Here is a tiny trained network, its code and every weight. The questions are about switching its units off for an input and a target symbol, where a switched-off unit gives its printed mean instead of its output.

import numpy as np


def w(rows, s, z=0):
    codes = np.array(rows[::2]) - 128.0
    scale = np.full(codes.shape[1], s)
    scale[-1] = z or s
    return codes * scale


def norm(h):
    return h / np.sqrt((h * h).mean(-1, keepdims=True) + 1e-5)


def f(y):
    return y / 2 * (1 + np.tanh(0.7978845608 * (y + 0.044715 * y**3)))


def softmax(a):
    e = np.exp(a - a.max(-1, keepdims=True))
    return e / e.sum(-1, keepdims=True)


def log_softmax(a):
    a = a - a.max(-1, keepdims=True)
    return a - np.log(np.exp(a).sum(-1, keepdims=True))


def net(x, mask):
    ids = ['Γελμπτψ'.index(c) for c in x.split()]
    T = len(ids)
    res = E[ids] + P[:T]
    u = 0
    for l in range(2):
        r = norm(res)
        for j in range(3):
            rows = slice(2 * j, 2 * j + 2)
            q, k, v = (r @ M[l][rows].T for M in (Q, K, V))
            z = softmax(np.where(np.tri(T) > 0, q @ k.T / 2**0.5, -1e9)) @ v
            o = O[l][rows]
            res = res + np.where(mask[u + j], z, o[:, -1]) @ o[:, :-1]
        u += 3
        y = f(norm(res) @ A[l][:, :-1].T + A[l][:, -1])
        res = res + np.where(mask[u : u + 4], y, B[l][:, -1]) @ B[l][:, :-1]
        u += 4
    return log_softmax(norm(res)[-1] @ U[:, :-1].T + U[:, -1])


Q, K, V, O, A, B = {}, {}, {}, {}, {}, {}
E = w([
[54,171,148,142,129,135,138],'Γ',
[97,79,181,110,101,189,117],'ε',
[74,124,176,98,114,189,111],'λ',
[52,146,131,102,122,173,127],'μ',
[136,155,178,155,93,242,89],'π',
[150,106,247,205,129,88,178],'τ',
[177,29,77,97,123,136,150],'ψ',
],0.014)
P = w([
[175,213,125,162,33,94,133],'0',
[82,78,97,164,99,160,157],'1',
[101,136,133,152,50,95,98],'2',
[139,148,103,147,132,185,185],'3',
[98,112,134,59,81,80,154],'4',
[94,132,98,119,194,143,144],'5',
[143,164,166,2,114,105,149],'6',
[135,178,95,75,203,181,204],'7',
],0.012)
Q[0] = w([
[168,102,61,115,124,83,63],'0.h1',
[215,121,56,126,149,119,183],'0.h1',
[127,146,126,99,4,98,153],'0.h2',
[182,174,167,75,154,183,234],'0.h2',
[171,157,151,108,135,153,162],'0.h3',
[117,123,128,148,184,136,175],'0.h3',
],0.012)
K[0] = w([
[143,155,55,72,51,149,100],'0.h1',
[121,115,85,112,162,151,75],'0.h1',
[111,112,154,100,60,1,15],'0.h2',
[66,63,156,84,193,101,150],'0.h2',
[100,86,129,141,171,136,184],'0.h3',
[127,124,115,134,250,203,105],'0.h3',
],0.012)
V[0] = w([
[68,170,79,138,81,147,141],'0.h1',
[140,133,142,161,135,86,146],'0.h1',
[129,155,11,139,155,103,158],'0.h2',
[160,85,187,225,142,57,162],'0.h2',
[168,111,123,218,174,188,71],'0.h3',
[130,44,163,107,135,104,136],'0.h3',
],0.011)
O[0] = w([
[105,142,97,124,33,95,160,208],'0.h1',
[46,119,150,127,187,192,79,165],'0.h1',
[104,97,226,155,66,123,105,2],'0.h2',
[109,101,172,89,212,179,129,27],'0.h2',
[143,175,149,2,99,55,74,85],'0.h3',
[149,181,142,221,133,150,217,51],'0.h3',
],0.0095,0.0056)
A[0] = w([
[1,166,75,125,110,136,172,149],'0.n1',
[159,160,217,146,212,64,167,112],'0.n2',
[50,210,94,155,142,182,98,149],'0.n3',
[105,97,165,8,107,75,166,253],'0.n4',
],0.0078,0.0018)
B[0] = w([
[239,196,138,193,149,175,131,255],'0.n1',
[58,208,86,50,91,222,202,147],'0.n2',
[141,26,173,50,239,113,158,214],'0.n3',
[184,162,254,41,77,171,65,166],'0.n4',
],0.0084,0.0077)
Q[1] = w([
[156,182,151,135,224,79,150],'1.h1',
[133,129,255,158,123,173,193],'1.h1',
[87,184,85,253,108,127,94],'1.h2',
[106,189,128,167,85,53,52],'1.h2',
[80,112,218,168,130,145,182],'1.h3',
[135,83,14,176,74,33,39],'1.h3',
],0.008)
K[1] = w([
[168,79,127,65,124,174,182],'1.h1',
[113,138,196,137,150,208,139],'1.h1',
[216,125,83,160,95,135,92],'1.h2',
[176,136,52,190,38,152,85],'1.h2',
[125,75,93,221,163,1,128],'1.h3',
[93,107,103,182,93,240,65],'1.h3',
],0.0089)
V[1] = w([
[161,86,121,197,140,174,80],'1.h1',
[84,42,125,87,166,143,153],'1.h1',
[236,70,106,130,83,104,74],'1.h2',
[91,95,97,102,154,178,77],'1.h2',
[126,194,173,124,129,125,107],'1.h3',
[155,1,109,54,110,122,187],'1.h3',
],0.0091)
O[1] = w([
[143,153,97,127,110,175,51,120],'1.h1',
[246,196,91,164,101,70,79,1],'1.h1',
[164,205,99,223,243,167,22,30],'1.h2',
[155,183,59,139,111,120,194,184],'1.h2',
[109,117,80,171,79,195,135,144],'1.h3',
[185,197,255,186,125,9,190,167],'1.h3',
],0.0088,0.0025)
A[1] = w([
[110,143,74,169,77,125,124,155],'1.n1',
[95,105,128,83,115,162,141,77],'1.n2',
[167,161,114,68,86,121,99,4],'1.n3',
[102,130,120,161,6,89,113,136],'1.n4',
],0.015,0.0037)
B[1] = w([
[89,126,142,96,115,6,152,251],'1.n1',
[53,117,160,150,217,158,72,253],'1.n2',
[170,220,133,54,123,118,19,189],'1.n3',
[232,68,149,77,97,134,165,250],'1.n4',
],0.013,0.0046)
U = w([
[80,65,161,142,108,195,104,252],'Γ',
[162,87,214,144,31,43,162,133],'ε',
[207,154,26,187,129,163,146,120],'λ',
[145,116,151,138,154,114,118,1],'μ',
[172,145,229,255,83,132,95,152],'π',
[182,198,149,78,102,118,36,97],'τ',
[83,188,68,160,119,21,111,85],'ψ',
],0.0079,0.0028)

Each question gives the input, a string of symbols that net reads in full, and the target symbol t.
The units are the heads (2 rows each of Q, K, V and O) and the neurons (one row each of A and B). Each row of codes is followed by its name. A weight is (code - 128) times the scale printed after its matrix; where a second scale follows, it is the last column's (O, A, B and U).
mask holds one flag per unit, layer by layer, with each layer's heads first. A switched-off unit (its flag False) gives its mean, the last column of its rows in O or B, instead of its output. The means were averaged over made-up inputs and are rounded, as every weight is.
A unit's drop is (log p(t) with every unit on - log p(t) with that unit switched off) / (log p(t) with every unit on - log p(t) with every unit switched off).
The circuit of an input: a set's keep is (log p(t) with only the set's units on - log p(t) with every unit switched off) / (log p(t) with every unit on - log p(t) with every unit switched off). Starting from the 12 units with the biggest drops (on a tie, the unit counted first), units are removed one at a time, each time the one whose removal leaves the highest keep (on an exact tie, the one counted first), for as long as the keep stays at least 0.8.
units of the circuit, in order: the units of the circuit, biggest drop first
unit that matters most: the unit with the biggest drop
top k neurons: the k neurons with the biggest drops, biggest first
heads that matter: for each layer, one digit per head in row order, 1 if its drop is at least 0.15 and else 0, layers parted by /
input λ ψ Γ, target ψ: heads that matter	110 / 010
input μ λ Γ ψ, target ψ: top neuron	(0.n3)
input μ π ε π ψ μ, target τ: heads that matter	001 / 000
input μ λ λ, target ε: top 2 neurons	(1.n4, 1.n1)
input ε ε μ, target λ: units of the circuit, in order	(0.h2, 0.n1)
input π ε ψ π, target λ: heads that matter	010 / 010
input λ μ ε, target ψ: units of the circuit, in order	(0.h2, 1.h2, 1.n1)
input ψ π π π, target τ: heads that matter	001 / 000
input Γ μ π ε, target ε: units of the circuit, in order	(0.h2, 0.h1)
input μ λ μ π μ ε ψ π, target λ: units of the circuit, in order	(0.h2, 0.n4)
input τ μ ψ μ ε μ ε, target λ: units of the circuit, in order	(0.h3, 0.h2)
input μ ψ τ π λ Γ, target τ: units of the circuit, in order	(0.h3, 1.h1)
input π μ ψ, target τ: heads that matter	011 / 010
input π ε μ μ λ λ π, target ψ: heads that matter	111 / 010
input ψ ε π λ, target λ: unit that matters most	1.h2
input Γ ψ Γ, target Γ: heads that matter	100 / 100
input ε Γ Γ λ λ τ μ, target Γ: top 2 neurons	(0.n1, 1.n2)
input μ μ λ, target ε: top 2 neurons	(1.n4, 1.n1)
input μ τ π, target Γ: heads that matter	101 / 000
input π μ μ λ μ ε ε, target ε: units of the circuit, in order	(0.h2, 0.h3, 0.n3, 1.n1)
input μ π Γ π π ε, target τ: units of the circuit, in order	(0.h3, 1.n3)
input π ψ μ λ, target π: unit that matters most	1.h2
input μ Γ π, target ε: top 2 neurons	(1.n1, 1.n4)
input Γ λ μ μ, target ψ: units of the circuit, in order	(1.n1, 0.h2)
input ε μ ε π π μ τ, target Γ: heads that matter	100 / 000
input π λ μ ψ, target ψ: heads that matter	000 / 010
input μ ψ μ Γ, target π: heads that matter	110 / 010
input Γ π ψ, target Γ: unit that matters most	0.h1
